Below is a small trained network, with its code and all its weights. Each question gives an input and a target symbol and asks what happens when units are switched off, that is, made to give their printed mean instead of their output.

import numpy as np


def w(rows, s, z=0):
    codes = np.array(rows[::2]) - 128.0
    scale = np.full(codes.shape[1], s)
    scale[-1] = z or s
    return codes * scale


def f(y):
    return np.maximum(y, 0)


def softmax(a):
    e = np.exp(a - a.max(-1, keepdims=True))
    return e / e.sum(-1, keepdims=True)


def log_softmax(a):
    a = a - a.max(-1, keepdims=True)
    return a - np.log(np.exp(a).sum(-1, keepdims=True))


def net(x, mask):
    ids = ['ΓΔΛΠΨησφω'.index(c) for c in x.split()]
    T = len(ids)
    res = E[ids] + P[:T]
    q, k, v = (res @ M[0].T for M in (Q, K, V))
    z = softmax(np.where(np.tri(T) > 0, q @ k.T / 2**0.5, -1e9)) @ v
    res = res + np.where(mask[0], z, O[0][:, -1]) @ O[0][:, :-1]
    y = f(res @ A[0][:, :-1].T + A[0][:, -1])
    res = res + np.where(mask[1:17], y, B[0][:, -1]) @ B[0][:, :-1]
    return log_softmax(res[-1] @ U[:, :-1].T + U[:, -1])


Q, K, V, O, A, B = {}, {}, {}, {}, {}, {}
E = w([
[140,142,109,168,171],'Γ',
[182,152,93,151,95],'Δ',
[120,144,150,150,253],'Λ',
[154,98,110,71,173],'Π',
[110,108,109,177,169],'Ψ',
[75,109,185,71,77],'η',
[167,159,74,112,225],'σ',
[152,116,211,153,178],'φ',
[80,59,127,60,93],'ω',
],0.021)
P = w([
[148,255,152,59,166],'0',
[86,201,120,123,145],'1',
[57,172,128,136,173],'2',
[79,146,125,147,175],'3',
[122,124,114,154,151],'4',
[122,105,130,140,188],'5',
[124,86,138,128,214],'6',
[144,56,120,141,202],'7',
[161,51,122,134,205],'8',
[181,53,133,118,192],'9',
],0.0088)
Q[0] = w([
[233,139,99,254,250],'head 0',
[126,142,187,120,173],'head 0',
],0.0085)
K[0] = w([
[144,8,150,127,162],'head 0',
[155,114,122,136,83],'head 0',
],0.011)
V[0] = w([
[125,2,149,54,49],'head 0',
[183,110,195,175,120],'head 0',
],0.0088)
O[0] = w([
[69,158,124,123,130,1],'head 0',
[125,194,124,248,122,81],'head 0',
],0.012,0.0035)
A[0] = w([
[150,115,52,98,80,179],'neuron 0',
[138,214,22,142,167,75],'neuron 1',
[151,114,150,89,151,178],'neuron 2',
[153,118,194,87,136,165],'neuron 3',
[178,135,131,97,9,207],'neuron 4',
[90,103,69,148,89,232],'neuron 5',
[120,112,53,84,152,179],'neuron 6',
[170,140,43,85,190,92],'neuron 7',
[92,123,185,119,55,109],'neuron 8',
[199,158,83,104,203,121],'neuron 9',
[134,192,62,143,162,98],'neuron 10',
[127,142,142,74,148,90],'neuron 11',
[88,113,136,162,164,253],'neuron 12',
[144,99,91,150,231,182],'neuron 13',
[36,90,95,120,128,172],'neuron 14',
[111,59,183,171,87,175],'neuron 15',
],0.012,0.0046)
B[0] = w([
[46,184,145,92,175,154],'neuron 0',
[132,204,254,91,146,166],'neuron 1',
[105,93,107,142,114,180],'neuron 2',
[118,133,113,110,194,170],'neuron 3',
[26,113,146,170,132,152],'neuron 4',
[119,185,88,110,212,146],'neuron 5',
[79,177,110,70,98,187],'neuron 6',
[90,73,166,103,37,197],'neuron 7',
[158,64,135,182,60,141],'neuron 8',
[145,117,130,181,49,214],'neuron 9',
[170,147,217,138,177,160],'neuron 10',
[103,74,158,190,111,154],'neuron 11',
[62,145,49,111,135,189],'neuron 12',
[133,145,112,135,94,251],'neuron 13',
[189,90,172,135,179,168],'neuron 14',
[154,208,144,157,165,155],'neuron 15',
],0.0089,0.016)
U = w([
[113,94,53,100,58,145],'Γ',
[124,146,188,110,78,1],'Δ',
[150,175,145,195,193,108],'Λ',
[100,155,98,129,95,84],'Π',
[217,107,159,99,129,191],'Ψ',
[121,12,172,219,126,79],'η',
[114,159,103,133,113,125],'σ',
[89,180,134,62,213,162],'φ',
[133,130,54,152,107,217],'ω',
],0.011,0.0052)

Each question gives the input, a string of symbols that net reads in full, and the target symbol t.
The units are the heads (2 rows each of Q, K, V and O) and the neurons (one row each of A and B). Each row of codes is followed by its name. A weight is (code - 128) times the scale printed after its matrix; where a second scale follows, it is the last column's (O, A, B and U).
mask holds one flag per unit, heads first, then neurons. A switched-off unit (its flag False) gives its mean, the last column of its rows in O or B, instead of its output. The means were averaged over made-up inputs and are rounded, as every weight is.
A unit's drop is (log p(t) with every unit on - log p(t) with that unit switched off) / (log p(t) with every unit on - log p(t) with every unit switched off).
The circuit of an input: a set's keep is (log p(t) with only the set's units on - log p(t) with every unit switched off) / (log p(t) with every unit on - log p(t) with every unit switched off). Starting from the 12 units with the biggest drops (on a tie, the unit counted first), units are removed one at a time, each time the one whose removal leaves the highest keep (on an exact tie, the one counted first), for as long as the keep stays at least 0.8.
circuit, biggest first: the units of the circuit, biggest drop first
unit that matters most: the unit with the biggest drop
k most important neurons: the k neurons with the biggest drops, biggest first
drop when u is switched off: that unit's drop, to one decimal
input φ Λ Ψ, target Λ: unit that matters most	neuron 7
input ω Γ Π ω φ φ φ, target Λ: circuit, biggest first	[head 0; neuron 7]
input σ Γ Λ Λ Γ Γ, target η: circuit, biggest first	[head 0; neuron 6]
input Ψ ω φ Ψ Ψ ω ω Ψ, target φ: circuit, biggest first	[head 0; neuron 9]
input φ Π Λ φ Π Π Γ Γ ω φ, target φ: circuit, biggest first	[head 0; neuron 9]
input Γ Δ Λ, target η: circuit, biggest first	[head 0; neuron 9]
input Γ φ η Π Γ Γ Γ Γ φ σ, target Δ: circuit, biggest first	[neuron 7; neuron 1]
input Π ω η Ψ, target φ: circuit, biggest first	[neuron 9; head 0]
input Γ φ Δ Γ η, target η: circuit, biggest first	[neuron 8; neuron 6]
input Λ η ω φ, target φ: circuit, biggest first	[neuron 9; head 0]
input Λ Ψ φ σ Δ η Π Δ Ψ, target ω: 2 most important neurons	[neuron 1; neuron 12]
input σ Π Γ Γ Λ Γ Δ, target η: circuit, biggest first	[head 0; neuron 4]
input Π Ψ ω Λ Λ Ψ φ Λ Γ, target Λ: circuit, biggest first	[head 0; neuron 1]
input Γ ω σ, target Δ: unit that matters most	neuron 7
input Λ ω Γ ω Γ ω Δ ω, target φ: 2 most important neurons	[neuron 9; neuron 0]
input Γ φ φ σ Γ Δ φ Γ, target Λ: drop when neuron 3 is switched off	0.0
input Δ Λ Ψ, target ω: drop when neuron 12 is switched off	0.1
input Γ η Γ Γ Γ Λ Γ Γ ω Δ, target φ: drop when head 0 is switched off	0.9
input φ Λ Γ Λ, target η: drop when head 0 is switched off	0.6
input Λ ω Δ, target φ: unit that matters most	neuron 0
